Below are the code and all the weights of a small trained network. Each question names an input and a class and asks about switching units off, where a switched-off unit gives its printed mean instead of its output.

import numpy as np


def w(rows, s, z=0):
    codes = np.array(rows[::2]) - 128.0
    scale = np.full(codes.shape[1], s)
    scale[-1] = z or s
    return codes * scale


def norm(h):
    return h / np.sqrt((h * h).mean(-1, keepdims=True) + 1e-5)


def f(y):
    return y / 2 * (1 + np.tanh(0.7978845608 * (y + 0.044715 * y**3)))


def log_softmax(a):
    a = a - a.max(-1, keepdims=True)
    return a - np.log(np.exp(a).sum(-1, keepdims=True))


def net(x, mask):
    res = np.array(x, float).reshape(1, 7) / 4 @ E
    u = 0
    for l in range(2):
        y = f(norm(res) @ A[l][:, :-1].T + A[l][:, -1])
        res = res + np.where(mask[u : u + 8], y, B[l][:, -1]) @ B[l][:, :-1]
        u += 8
    return log_softmax(norm(res)[-1] @ U[:, :-1].T + U[:, -1])


A, B = {}, {}
E = w([
[115,86,148],'x0',
[130,47,201],'x1',
[111,16,64],'x2',
[104,58,131],'x3',
[210,3,197],'x4',
[30,166,172],'x5',
[36,64,90],'x6',
],0.0046)
A[0] = w([
[161,117,81,56],'0.n0',
[158,132,82,248],'0.n1',
[134,90,60,181],'0.n2',
[147,75,157,189],'0.n3',
[200,227,162,64],'0.n4',
[8,170,44,228],'0.n5',
[143,106,133,37],'0.n6',
[150,77,140,125],'0.n7',
],0.011,0.0012)
B[0] = w([
[71,136,82,141],'0.n0',
[136,254,20,160],'0.n1',
[80,152,31,169],'0.n2',
[176,65,129,169],'0.n3',
[86,148,134,213],'0.n4',
[79,94,138,254],'0.n5',
[139,138,92,127],'0.n6',
[200,178,64,159],'0.n7',
],0.0054,0.006)
A[1] = w([
[124,165,85,150],'1.n0',
[128,138,169,134],'1.n1',
[222,102,35,108],'1.n2',
[179,219,184,191],'1.n3',
[124,228,80,192],'1.n4',
[218,180,118,132],'1.n5',
[97,2,64,252],'1.n6',
[97,22,233,234],'1.n7',
],0.011,0.0034)
B[1] = w([
[166,59,19,163],'1.n0',
[80,92,167,133],'1.n1',
[173,113,219,194],'1.n2',
[70,47,132,192],'1.n3',
[155,3,80,224],'1.n4',
[75,96,148,167],'1.n5',
[135,241,65,255],'1.n6',
[142,197,154,217],'1.n7',
],0.0068,0.0071)
U = w([
[47,146,173,212],'0',
[190,157,87,118],'1',
[184,210,182,155],'2',
[139,99,247,140],'3',
[103,150,20,172],'4',
[135,57,114,157],'5',
[137,180,89,1],'6',
[59,216,162,44],'7',
],0.016,0.0061)

Each question gives the input, the list of numbers given to net, and the class t.
The units are the neurons (one row each of A and B). Each row of codes is followed by its name. A weight is (code - 128) times the scale printed after its matrix; where a second scale follows, it is the last column's (A, B and U).
mask holds one flag per neuron, layer by layer. A switched-off neuron (its flag False) gives its mean, the last column of its row in B, instead of its output. The means were averaged over made-up inputs and are rounded, as every weight is.
A unit's drop is (log p(t) with every unit on - log p(t) with that unit switched off) / (log p(t) with every unit on - log p(t) with every unit switched off).
The circuit of an input: a set's keep is (log p(t) with only the set's units on - log p(t) with every unit switched off) / (log p(t) with every unit on - log p(t) with every unit switched off). Starting from the 12 units with the biggest drops (on a tie, the unit counted first), units are removed one at a time, each time the one whose removal leaves the highest keep (on an exact tie, the one counted first), for as long as the keep stays at least 0.8.
units of the circuit, in order: the units of the circuit, biggest drop first
unit that matters most: the unit with the biggest drop
top k neurons: the k neurons with the biggest drops, biggest first
top k neurons in layer l: the k neurons of layer l with the biggest drops, biggest first
drop when u is switched off: that unit's drop, to one decimal
input [4,7,8,-5,-5,1,-8], class 2: units of the circuit, in order	[1.n2; 1.n4]
input [2,-8,-1,-2,8,7,2], class 3: top 3 neurons in layer 0	[0.n2; 0.n5; 0.n0]
input [2,-2,-4,4,2,-1,-6], class 3: units of the circuit, in order	[1.n6]
input [-7,-5,-5,2,0,-5,-8], class 5: units of the circuit, in order	[1.n6; 1.n3; 1.n5]
input [0,-7,4,0,3,7,-6], class 0: top 4 neurons	[1.n6; 0.n2; 0.n7; 0.n4]
input [-8,4,-2,7,-8,2,-5], class 5: units of the circuit, in order	[1.n6; 1.n4]
input [8,6,-4,-2,4,4,3], class 2: units of the circuit, in order	[1.n7; 1.n3]
input [3,5,1,-6,0,0,-1], class 2: top 2 neurons in layer 0	[0.n1; 0.n3]
input [-4,6,-8,-8,-2,1,-7], class 0: top 2 neurons in layer 1	[1.n3; 1.n2]
input [4,-7,-6,-2,2,5,1], class 5: top 4 neurons	[1.n6; 1.n4; 1.n3; 1.n7]
input [-5,7,3,8,3,-2,4], class 2: top 4 neurons	[1.n7; 1.n4; 1.n6; 1.n0]
input [-1,3,-8,2,5,-6,-2], class 3: top 2 neurons in layer 1	[1.n6; 1.n3]
input [-6,-3,-1,0,-1,-5,-2], class 5: top 2 neurons in layer 1	[1.n4; 1.n6]
input [8,1,6,-8,7,7,3], class 2: unit that matters most	1.n7
input [-2,-6,-5,-6,-3,-2,-7], class 4: top 3 neurons in layer 1	[1.n4; 1.n2; 1.n3]
input [-5,4,-6,7,7,4,-1], class 2: drop when 1.n4 is switched off	0.3
input [-2,6,1,2,-1,-1,-7], class 3: drop when 1.n0 is switched off	0.0
input [2,3,4,0,7,-5,1], class 1: drop when 1.n6 is switched off	0.3
